[128 = 0]

[153 142 116 132 129  85 144 125 155 120  86 132 112 121 119 122 104 138
 167 127 112 112 142 138  96 133 141 140 142 137 165 114 139 104 105 162
 120 120 127 112  85 147 144 150 136 108 116 118  89  85 136 140 125 145
 119 141 128 133 127 120 157 147 172 125 128 125 133 118 123 104 116 120
 134 144 132 117 129 139  88 190 111 116 123 122 122 140  86 137 119 115
  89 120 127 146 115 126 135 103 126 164 156 149 139 129 116 101 118 140
 114 151  96 137  89 122 124  87 110  89 102 149 129 118 102 134  87 147
 129 114 119 147 116 118 119 170 117 143 106  92 136 111 114 146 129 105
  55  75  99 125 122  91 153 170 146 121 213 107 131 112 140 106 162 144
 115 137 130 103 153 120 105 142 172 128 130 108 127 137 125 131 103 145
 105 148 146 132 123 150 145 147 156 143 142 151 116  83 182 162 124 140
 124 110 121 105 164 123 126 150 109  68 120 140 154 116 133] => <12>/<90>
[156 133 141 101 123 116 109 126 121 120  95 117 137 146 142 115 151 117
 135 158 136 110 156 148 122 126 168 106 128 128 169 139 135 144  95 114
 127 120 102 138 115 113 132 144 123  82 128 165 103 113 149 104 130 144
 132 152 115 156 152 136  98 113 157 115 104 127 128 116 122 113 134 116
 141 113 139 154 158 129 138 138 135 129 128 130 142 137  51 118 139 136
  91 124 121 144 142 120  95 132  89 203 156 170 120 128 103 148 139 111
 123 123 119 124  85 110 131  91 117 162 147 140 125 133 116 132 115 158
 114 144 137 131 107  90 127 133 118 129 133 127 125  92 121 143 138 108
 136 110 110 121 137 129 123 148 146 118 162 128 121  92 136 100 123 144
 121 155 131 114 155 126 139  98 137 131 102 112 129 181 105 149  75 136
 107 124 139 120 105 159 116 144 122 135 107 151  61 142 162 157 138 129
  99 136 116 124 139 143 102 124  98 104 146 144 145  96 123] => <17>/<90>
[ 87 128 109 126 118 119 161 115 170 114 138  93 119 122 126 126 121 178
 171 111 103 162 127 116 160 164 143 132  81 153 140 109 124 115 133 134
 119 147 160 124 111 123 151 114 122 147 139 113 131  88 131 148 110 127
 167 150 160 100 127 144 129 124 124 131 119 129 125 106 141 139 119 119
 122 117 139 122 122 110 105 139 120  90 143 117 103 100 178 126 107 111
  76  78 130 122  46 107 130 104 136 113 178  76 153 129 105  93 107 157
 139 178 100 138 141 142 126  96 126 111 134 112 123 149 118 125 141 111
 107 137 126 179 139 119 125 147 161 149 160 163 144 138  97  94 136 129
  72 118 112 133 132 103 136 152 134 143 191 134 132 120 164 119 150 127
 122 128 119 129 146 103 129 148 135 165 129 117 138 114 144 141 132 128
 151 160 128 130 154 160 122 115 160 100 140 128 120 133 130 129 112 103
 132 141 114  90 146 139 153 153 124 109 117 112 124 163 119] => <6>/<90>
[ 93 157 100 143 155 101 142 155 134  99  84  98 122 118 127 158  96 150
 161 133 140  92 152 152 114 136 128 130 112 120 120 114 121 126 110 132
 130 145 182 114 106 106 105  94 112 119 138 114 153  99 113 129 118 146
 185 131 131 115  93 133 163 158 170 140 134 139 130 124 168 127 112  95
 146 135 156 106  96  82 129 120 109  89 155 139 133 135 151 127 123  78
  98 112 151  91  90  86 114  93 127 148 166  87  98 125 122  90 102 195
 139 164 143 134 152 123 140  85 131 135  88 112  73 129 145 137 152 102
 141 136 127 156 153 100 129 154 138 141 147 108 148 125 113  94 113  98
  91 154 117 132 122 136 149 152 147 132 185  99 117 143 172  66 117 148
 129 130 142 187 131 101 120 126 110 136 144 117 141 123 131 131 136 179
 154 178 165 124 159 143 163 130 124 105 148 136 159 110 127 108 125  97
 127 151 131 107 158 117 133 124 136 130 115 123 165 191 134] => <6>/<90>
[152 128 133 134 139 116 133 123 114 102  92 111 133 157 137 129 130 110
 156 166 135 105 151 162 122 139 155 120 125 142 156 118 125 134  91 144
 140 126 140 127 119 131 120 149 120 117 137 169 143 104 128 130 141 151
 129 143 105 157 131 123 124 130 180 107 138 122 127 115 141 115 128 107
 136 125 139 128 127 120 119 115 129 144 132 142 150 150  29 118 149 129
 132 132 159 143 147 112 130 116  88 168 128 162  98 161 122 151 134 155
 127 147 122 118 122  92 135 103 119  95 116 140 114 137 119 111 136 165
 116 125 139 131 132 111 124 132 139 133 102  98 128 147 125 112 118  83
 137 121 128 116 128  84 133 155 147 117 151  98 127 122 114  99 105 130
 115 141 134 132 135 124 121 121 149 136 134 129 116 144  96 116  80 148
 126 125 147 124 128 100 157 137 120 147 114 141 118 122 131 151 133 132
 111 135 119 117 161 125 108 126 131 112 148 144 181  97 127] => <17>/<90>
[ 90 109 129 126 123 109 127 138 123 121 118 144 121 143 132 127 114 156
 149  93 155 132 109 142 149 136  82 128 111 131  96 100 118 148 125  99
 135 128 160 165 136  81 108  85 127 157 122 115  96 151 134 146 120 107
 142 111 135 101 138 136 111 119 125 133 107 125 125 120 167 132 148 148
 125 120 146 127 118 101 144 136 122  92 131 114 116 147 213 115  95 120
 112 135 121 124  88 104 115 129 188 124 149 122 126 103  98  91 127 129
 142 172 189 163 107 123 148 104 165 192 109 125 151 137 137 144 146 116
 158 147 123 144 139 120  90 115 140 159 136 129 111 150 136 106 135 132
 120 166 126 155 111 153 116  79 118 139 177 118 105 139 146 111 134 122
 140 141 140 129  94 161 124 147  90 127 128  63 172 129 126 123 181 185
 131 126 119 122 155 116 109 140 114 103 138 124 134 130 115 126 126 109
 141 126 128 129 101 252 135 139 140 131 117 103  89 171 131] => <5>/<90>
[ 94 130  99 130 100 120 138 199 132 112  98 133 122 136 138  92 133 143
 157 111 154 123 112 140 161 123 115  99 115 133 116 119 114 132 143 124
 154 142 166 113 136  94 111 107 119 142 140 136 144 125 126 151 117 136
 153 123 143  97 109 154 133 122 153 120 114 139 121 103 164 124 121 110
 149 108 145 117 102  97 137 128 130  92 132 132 140 107 149 115 112 101
  98 137 148 122  97 122 110 117 170 124 139  94 117 126 112  94 112 147
 142 179 209 123 142 117 130 108 141 135 108 146 140 130 125 146 151 105
 134 144 128 152 119 116 124 121 152 135 146 121 138 159 131  99 122 122
 140 140 121 142 126 142 125 133 122 140 129 129 137 127 154  80 115 133
 136 129 129 125 158 110 129 128  92 123 136 106 122 126 137 128 146 121
 146 143 158 121 166 137 136 142 103 104 131 138 143 143  94 125 137 103
 129 124 118 131 165 155 134 118 127 142 120 127 128 172 135] => <6>/<90>
[169 161  89 124 169 104 144 120 139  88 104 123 116 128 115 112 113 131
 151 112 111  91 147 153 113 149 148 131 137 132 170 125 122 102  94 145
 138 111 147 137 102 148 131 142 134 127 136 142  99  98 119  80 129 144
 143 147 131 149 107 142 128 146 169 120 133 128 135 134 128 125  94  98
 137 134 135 116 114 135 132 108 133 165 109 128 132 124  79 129 165 154
  99 127 127 148 134 123 123  97 117 141 139 180 116 131  99 121 122 135
 125 136 119 154 116 123 121  95 122  95  98 133 119 119 107 119  94 137
 102  97 121 135 113 110 131 145 117 139 119 103 143 127 125 152 118 130
  87 124 112 124 138 118 138 176 156 125 157 102 147 122 131 106 146 141
 113 141 136  98 149 121 119 147 165 118  71 115  90 133 132 128  93 129
 124 149 161 139 117 137 144 135 126 160 143 156 130 116 176 161 129 136
 117 105 124 107 174 103 100 148 132  87 137 125 167  90 138] => <12>/<90>
[ 82 118 157 148 137 143 159  86 197 104 145 138  88 150 107 136 171 146
 138 116 122 140  65 153 227  99  90 115 139 107  76  98 122 118 134 118
 129  99 183 145 130 126 135 112 117 207 155 141  96 152 146 148 135 134
 108 131 170 106 101 184 112 108  87 115 162 154  88  98 149 158 119 125
 150 108  98  97  80 136  96 137 146 114 103  87 110  97 204 126 147 147
  98 130  59 149  72 206 131 136 234  75 175  46 140 132  82  61 163  72
 162 125 124 118  93 175 150 121 170 173 154 116 121 123 136 151  68 113
 116 145 187 168 156  98 112 119 102 127 180 184 118 177 118 123 124 176
 132 133 113 146 118 126 126  71 114 169  22 162 115 136 145 135 188 110
 102 115 120   4 120 170 110 134 119 115 133  99  75 136 158 125 167  96
 146 178 190 130 137 217  81 151 155 119 169 129 145 149 143 132 119 116
 143 128 107 114 127 160  89 137 107 144 131  93  81 144  97] => <5>/<93>
[ 85 131 113 152 113 174 148 111 111 119 153 102 156 147 149 156 132 112
 118 155 141 141 114 142 200 118 159 117  92 119 103 134 101 116 158 146
 149 133 164 122 147  71  92 121 133 136 155 162 216 132 137 125 112 142
 184 134 154 109 103 146 119  97 131 129 151 142 110 100 159 148 125 138
 142 117 140 139 112  79 103 140 146 106 150 118 138 109 131 134 153 125
 134 143 151  80  97 119 122 141 134 106 133  56 106 117 142 131 114 165
 161 145 137 100 174 145 129 144 123 171 168 124  99 170 152 135 171  95
 143 162 138 136 131 138 136 136 177 104 155 180 148 151 119  71  95 166
 138 137 113 116 131 158 152 103 117 138  36 157 126 144 164  77 103 133
 139  94 164 154 126  77 127 124  86  94 140 173  82 131 137 131 153 118
 174 159 124 115 134 150 142  87 123  97 161 138 154 146  68  75 156  93
 137 153 146 147 126 133 138 118 148 163 127 113 113 160 111] => <6>/<93>
[201 136 126 130 114  87 128 126  96 113 121 120 134 130 108 136  93 132
 139 146 127  66 128 136  86 137 128 111  35 110 129 106 127 122 100 127
 126 119 138 127 108 108 126 128 130  91 134 108 108 118 153 106 146 161
 133 149 129 150 127 106 127  63 167 119 139 124 130 179 140 113 116  96
 134 146 137 145 154 140 110 132 114 125 141 143 127 164 105 133 124 119
 125 125 121 116 159  99 125 130 108 172 157 150 101 121 123 177 111 154
 134 148 126 138  87  83 128  76 121  89 111 123 153 155 120 132 133 140
 139 140 130 107 111 121 131 145 134 118 113  92 120 122 153 150 113  83
  96 145 120 141 142 131 114 123 143 120 204 105 124 121 139 109 134 138
 122 168 160 121 138 137 131 123 159 143 122  58 124 146  97 125  94 220
 118 142 146 117 120 110 121 143 142 156 125 150 110 108 151 135 157 141
 130 134 145  96 127 124 113 119 148  71 112 137 169 135 211] => <17>/<90>
[181 152 127 132 126  91 118 127  99  95 148 132 139 131 113 125  92 122
 144 133 127  68 166 152  72 144 142 104 160 131 137 101 136 131  82 151
 121 112 134  99 111 125 119 147 131  93 116 130  90 123 138  87 129 144
 124 133 118 162 111 118 121 140 169 120 127 123 140 156 145 106 106 103
 132 156 141 137 136 138 120 124 125 135 129 151  66 158  78 136 140 132
 133 132 123 120 161  95 136 114 131 189 147 170 113 117 146 171 130 156
 149 125 116 107  79 103 126 132 143  84 106 141 110 138 125 119 136 146
 114 123 133 114 124 117 127 139 152 111  97  79 137 118 154 158 109 105
  95 133 125 114 129 145 127 158 131 116 182 109 126 131  95 105 134 170
 122 150 160 104 140 132 116 121 174 131 132  73 122 147 113 129  98 202
  95 133 142 123 111 106 150 158 128 169 136 146 122  50 175 128 141 150
 148 125 141 122 143 112  85 131 150  85 108 147 174 103 134] => <17>/<90>
[144 123 156 157 119 111 132 122  90  99 154 114 145 140 154 123 128 107
 108 174 154  94 122 157 170 127 147 101 100 119 106 137 123 117 125 137
 164 124 146 132 128  94  89 149 117 100 149 178 185 156 153 128 142 155
 133 137 115 135 112 127 116 110 165 117 138 131 124 126 157 143 126 107
 147 113 116 135 127  85 110 133 133 139 124 152 150 154  81 134 145 170
 174 132 152  92 181 108 110 146 103 133 124 116  89 155 132 189 127 146
 140 162 146 108 146  92 137 117 124 144 142 124 117 166 134 128 178 115
 137 175 167 114 123 129 152 130 170  98 110 127 124 147 161 118 103 117
 164 126 131 118 134 157 114  96 131 124  50 130 109 130 140  84  95 143
 132 119 180 136 134 124 132  95 115 143 139 125  63  85 106 132  69 163
 141 142 145 119 132 116 129 122 108 148 136 145 156 141 100 121 153 116
 131 130 145 136 119 130 107 118 144 136 125 147 170 118 112] => <9>/<92>
[ 71 148  87 129 156 108 164 160 170  95  76 119 108  97 110 128 105 168
 189  95 109 129 139 140  96 120 150 134 135 134 142  85 108  90 121 147
 114 132 166 109 108 122 142 142 121 158 125  99  74 108 118 131 110 115
 186 146 121 110 109 148 152 141 148 143 117 142  97 107 138 126  96  96
 123 141 148 100  95 112 141 124 108  80 140 108 119 156 190 120 135  71
  44  96 136 116  57 117 133  94 141 131 213 104 121 144 113  39  97 191
 133 172  86 134 124 159  98  92 137 131 104 135 148 114 109 130  99 110
 124 114 106 169 156 101 106 145 141 164 152 129 173 136  87 110 141 136
  54 116 107 131 133 112 148 177 100 161 213 124 116 129 179  96 153 138
 129 139 121 161 132  92 114 222 139  97 136 131 174 131 157 142 148 160
 147 202 182 119 154 157 142  96 133  99 146 140 155 122 149 121 112 102
 139 131 116  84 164 128 150 135 130 126 109 115 117 170 145] => <5>/<90>
[161 138 127 154 107 140 136  80  96 128 151 123 156 153 154 141 144  94
 103 182 127 113 150 152 165 113 189 116 108 122 136 143 131 119 117 140
 146 124 119 147 110 119 128 145 136  95 147 175 175 137 167 120 128 121
 126 148 137 158 114 154 112 110 184 119 180 133 117 132 151 129 134 119
 136 117 128 165 141 135 114 140 157 137 144  96 141 117  25 147 165 160
 170 118 123 107 175 143 124 152  98 152  99 127 102 147 151 174 154 123
 132 110  94  81 124 118 120 158  98 105 185 141 122 156 138 115 137 139
 118 156 173 101 119 112 154 137 139  97 108 143 122 124 142 138  93 126
 153 121 125 105 139 145 116 137 126 138  41 173 144 111 163  90 128 121
 122 138 165  97 148 132 132  89 154 132 139 153  61 150  99 120  78 110
 143 150 148 128 100 127 134 107 111 167 117 145 123 147 132 125 143 115
 126 146 157 147 129 132 112 136 127 129 129 142 150  92 105] => <17>/<93>
[ 70 112 157 125 147 124 133 146 184 124  98 111  98 126 114 116 143 164
 138 111 125 144  82 129 189 118  59 131 154  90  84 118 117 162 119  92
 124 127 163 129 116 131 140 120 121 190 146  90 121 141  99 152 125 141
 146 120 167 150 101 147 145 123  99 132 145 150 111 150 157 122 159 136
 144 118 110  94 113 109 119 138 150 142 106 102 109 118 249 123 131 115
  74 125 115 131  67 127 124 160 196  91 155  62 114 123  96  66 132 104
 130 159 152 138 160 159 162  82 161 152 115 104 127  85 127 136  98 103
 120 186 143 175 168 102 131 120 115 162 186 159 129 145  35 131 140  81
 144 147 122 107 113 126 112 100 126 155 115 136 109 177 135 118 163  96
 112 115 116  67 105 141 126 127 118 128 128  78 127 115 148 134 176 136
 151 164 149 135 160 191  85 144 138 108 157 120 153 128 147 147 105 117
 137 125 125  95 125 137 112 252 114 156 144  97 123 182 117] => <5>/<90>
[166 128 141 145 124  45 117 121 145 123  95 135 107 125 116 115 119 140
 163 131 121 101 135 151 108 134 141 126 137 134 148 104 136 112  89 150
 119 113 112 133 121 130 119 140 123 113 128 117  45 133 138 136 131 140
 138 152 137 145 126 148 121 113 155 135 109 133 129 136 156 102 126  67
 137 139 120 133 120 143 122 126 131 116 133 104 124 152 123 121 125 118
  72 121  91 143 114 111 138 123 141 159 192 145 129 125 107 102 131 130
 125 151 125 134  67 129 124  79 145 119 132 129 149 123 104 133  97 141
 132 133  89 164 121 118 117 135 112 140 141  80 133 123 126 170 134 114
  94 126 103 138 123 114 127 146 137 144 189  97 118 121 139 111 161 118
 118 150 154  93 150 125 118 128 161 117  93  59 128 129 126 134 114 170
 114 136 159 118 133 175 112 161 136 156 124 159  96 125 201 152 127 132
 129 138 111 102 143 131 115 141 113  76 122 111 112 116 104] => <12>/<90>
[131 109 116 138 142  95 147 139 153  86  54 109  81 145 126 131 123 151
 179 111 136 119 116 156 179 125 109 116 131 129 140  97 119 122 112 151
 140 121 158 119 119 106 123 118 113 139 157 164 106 104 136 122 122 167
 122 136 131 120 115 174 115 146 165 104 129 133 120 104 161 131 100 113
 162 127 149  94  90 105 125 126 129 111 116 117 136 126 140 109 135 138
  93 123 104 145  98 108 111 103 169 119 171 128 113 102 110 119 127 110
 152 178 167 141 103 115 160  65 159 141  89 129 117 144 108 135 135 116
 112 135 157 170 145 102 115 145 128 144 132 121 145 166 126 141 138 127
  88 120 117 160 117 117 131 139 158 157 167  92 111 121 147  83 134 126
 107 135 137  67 134 127 110 128 116 123 130  58 158 139 125 138 121 153
 138 146 176 129 133 169 121 162 123 138 135 147 121 121 154 170 134 117
 123 117  91 107 188 134 103 135 128 111 130 121 161 122 123] => <5>/<90>
[104 136 107 141 131 147 139 135 141 112 158 100 139 128 122 135 120 138
 121 154 108 139 123 132 144 132 135 134 137 122 111 123 126 118 109 130
 136 124 144 145 111 151 130 145 119 154 132 134 147 128 114 123 114 125
 174 143 145 118 120 135 152 139  83 130 152 178 132 115 133 141 123 117
 143 123 144 123 126 113 147 121 117 125 146 143 125  95 133 146 151 108
 124 111 136 104  99 129 133 126 111 120 125  98 116 173 136  90 119 166
 122 123  98 104 178 160 114 144 118 134 146 112 115 107 155 136 115 128
 129 139 140 143 134 107 128 134 139 143 157 152 146 117 118 117 115 131
 137 108 120  94 127 138 123 140 119 128  78 142 115 128 148 120 136 132
 126 110 139 160 118 118 142 116 144 135 132 175 123 127 131 123 134 108
 157 172 130 119 137 155 132 106 114 120 155 127 162 139 118  98 125 107
 142 153 141 128 120 125 146 107 198 159 129 125 135 151 115] => <5>/<92>
